Here is a tiny trained network, its code and every weight. The questions are about switching its units off for an input and a class, where a switched-off unit gives its printed mean instead of its output.

import numpy as np


def w(rows, s, z=0):
    codes = np.array(rows[::2]) - 128.0
    scale = np.full(codes.shape[1], s)
    scale[-1] = z or s
    return codes * scale


def norm(h):
    return h / np.sqrt((h * h).mean(-1, keepdims=True) + 1e-5)


def f(y):
    return np.maximum(y, 0)


def log_softmax(a):
    a = a - a.max(-1, keepdims=True)
    return a - np.log(np.exp(a).sum(-1, keepdims=True))


def net(x, mask):
    res = np.array(x, float).reshape(1, 3) / 4 @ E
    u = 0
    for l in range(3):
        y = f(norm(res) @ A[l][:, :-1].T + A[l][:, -1])
        res = res + np.where(mask[u : u + 13], y, B[l][:, -1]) @ B[l][:, :-1]
        u += 13
    return log_softmax(norm(res)[-1] @ U[:, :-1].T + U[:, -1])


A, B = {}, {}
E = w([
[144,72,73,164],'x0',
[184,154,186,125],'x1',
[68,254,122,220],'x2',
],0.006)
A[0] = w([
[235,65,135,113,55],'0.n0',
[106,170,191,153,172],'0.n1',
[73,110,129,174,60],'0.n2',
[124,220,104,88,133],'0.n3',
[185,103,113,137,92],'0.n4',
[65,161,121,47,62],'0.n5',
[164,185,44,248,72],'0.n6',
[76,122,98,235,4],'0.n7',
[51,138,109,85,130],'0.n8',
[209,222,65,87,146],'0.n9',
[217,95,95,120,158],'0.n10',
[255,78,190,119,218],'0.n11',
[141,113,111,245,76],'0.n12',
],0.0087,0.0031)
B[0] = w([
[121,171,46,90,211],'0.n0',
[205,86,107,159,202],'0.n1',
[168,114,146,145,148],'0.n2',
[86,58,138,198,187],'0.n3',
[119,174,162,86,160],'0.n4',
[86,155,191,156,159],'0.n5',
[108,106,56,167,214],'0.n6',
[144,103,98,185,176],'0.n7',
[115,79,139,126,170],'0.n8',
[95,98,156,165,166],'0.n9',
[1,249,125,105,203],'0.n10',
[174,165,71,114,253],'0.n11',
[152,130,90,182,173],'0.n12',
],0.0063,0.0062)
A[1] = w([
[121,2,68,76,125],'1.n0',
[168,156,43,101,180],'1.n1',
[24,74,123,133,124],'1.n2',
[107,155,91,109,178],'1.n3',
[201,81,171,3,253],'1.n4',
[47,37,78,73,154],'1.n5',
[205,118,168,135,124],'1.n6',
[128,142,120,153,137],'1.n7',
[75,198,249,190,123],'1.n8',
[61,54,149,95,63],'1.n9',
[190,211,43,47,65],'1.n10',
[199,177,146,166,139],'1.n11',
[157,156,125,77,50],'1.n12',
],0.0095,0.0024)
B[1] = w([
[100,226,135,138,198],'1.n0',
[67,119,226,108,234],'1.n1',
[172,124,179,153,189],'1.n2',
[145,52,150,168,189],'1.n3',
[74,163,41,212,206],'1.n4',
[188,224,160,168,216],'1.n5',
[213,181,118,23,145],'1.n6',
[139,139,61,54,158],'1.n7',
[142,37,134,83,196],'1.n8',
[132,187,254,147,159],'1.n9',
[21,192,55,87,255],'1.n10',
[165,137,62,71,173],'1.n11',
[72,141,129,134,164],'1.n12',
],0.005,0.007)
A[2] = w([
[59,152,67,34,254],'2.n0',
[51,97,188,206,147],'2.n1',
[99,128,136,156,153],'2.n2',
[146,113,71,154,62],'2.n3',
[154,120,163,112,114],'2.n4',
[49,152,193,100,29],'2.n5',
[115,142,139,153,110],'2.n6',
[254,125,123,101,132],'2.n7',
[131,123,84,147,23],'2.n8',
[123,56,137,87,185],'2.n9',
[210,137,78,170,108],'2.n10',
[169,157,187,114,118],'2.n11',
[103,25,241,161,51],'2.n12',
],0.01,0.0017)
B[2] = w([
[56,132,114,129,254],'2.n0',
[127,82,188,104,199],'2.n1',
[120,78,124,67,163],'2.n2',
[173,91,98,103,165],'2.n3',
[165,105,62,183,139],'2.n4',
[150,112,106,120,171],'2.n5',
[156,39,80,179,152],'2.n6',
[184,179,112,2,155],'2.n7',
[138,69,130,117,152],'2.n8',
[138,155,91,245,140],'2.n9',
[193,136,110,83,183],'2.n10',
[194,177,108,140,149],'2.n11',
[49,102,191,21,168],'2.n12',
],0.0059,0.0077)
U = w([
[84,42,230,92,139],'0',
[117,127,164,98,2],'1',
[33,206,64,89,201],'2',
[151,208,212,177,70],'3',
[164,56,59,188,209],'4',
[247,146,98,26,84],'5',
],0.015,0.0064)

Each question gives the input, the list of numbers given to net, and the class t.
The units are the neurons (one row each of A and B). Each row of codes is followed by its name. A weight is (code - 128) times the scale printed after its matrix; where a second scale follows, it is the last column's (A, B and U).
mask holds one flag per neuron, layer by layer. A switched-off neuron (its flag False) gives its mean, the last column of its row in B, instead of its output. The means were averaged over made-up inputs and are rounded, as every weight is.
A unit's drop is (log p(t) with every unit on - log p(t) with that unit switched off) / (log p(t) with every unit on - log p(t) with every unit switched off).
most important unit: the unit with the biggest drop
top k neurons: the k neurons with the biggest drops, biggest first
k most important neurons of layer l: the k neurons of layer l with the biggest drops, biggest first
drop when u is switched off: that unit's drop, to one decimal
input [2,-8,-3], class 3: most important unit	1.n5
input [-8,-1,8], class 0: top 2 neurons	[0.n11, 1.n8]
input [-1,-8,-5], class 3: top 3 neurons	[1.n5, 0.n11, 1.n9]
input [-6,0,-1], class 0: top 3 neurons	[0.n3, 0.n5, 2.n12]
input [-4,7,7], class 5: top 4 neurons	[0.n1, 0.n10, 1.n1, 1.n11]
input [-1,-7,0], class 3: top 2 neurons	[1.n5, 0.n10]
input [-4,2,-1], class 5: top 2 neurons	[0.n0, 0.n10]
input [-6,1,1], class 0: top 2 neurons	[0.n11, 0.n3]
input [3,5,2], class 5: 3 most important neurons of layer 1	[1.n10, 1.n4, 1.n11]
input [-3,2,2], class 5: 2 most important neurons of layer 1	[1.n1, 1.n6]
input [-3,-6,3], class 0: top 3 neurons	[0.n11, 0.n0, 0.n5]
input [-8,3,6], class 0: top 3 neurons	[0.n11, 0.n3, 1.n8]
input [-3,1,4], class 0: 2 most important neurons of layer 2	[2.n12, 2.n1]
input [6,8,7], class 4: most important unit	0.n6
input [-6,4,-1], class 5: drop when 0.n0 is switched off	0.5
input [0,3,7], class 4: drop when 2.n3 is switched off	0.0
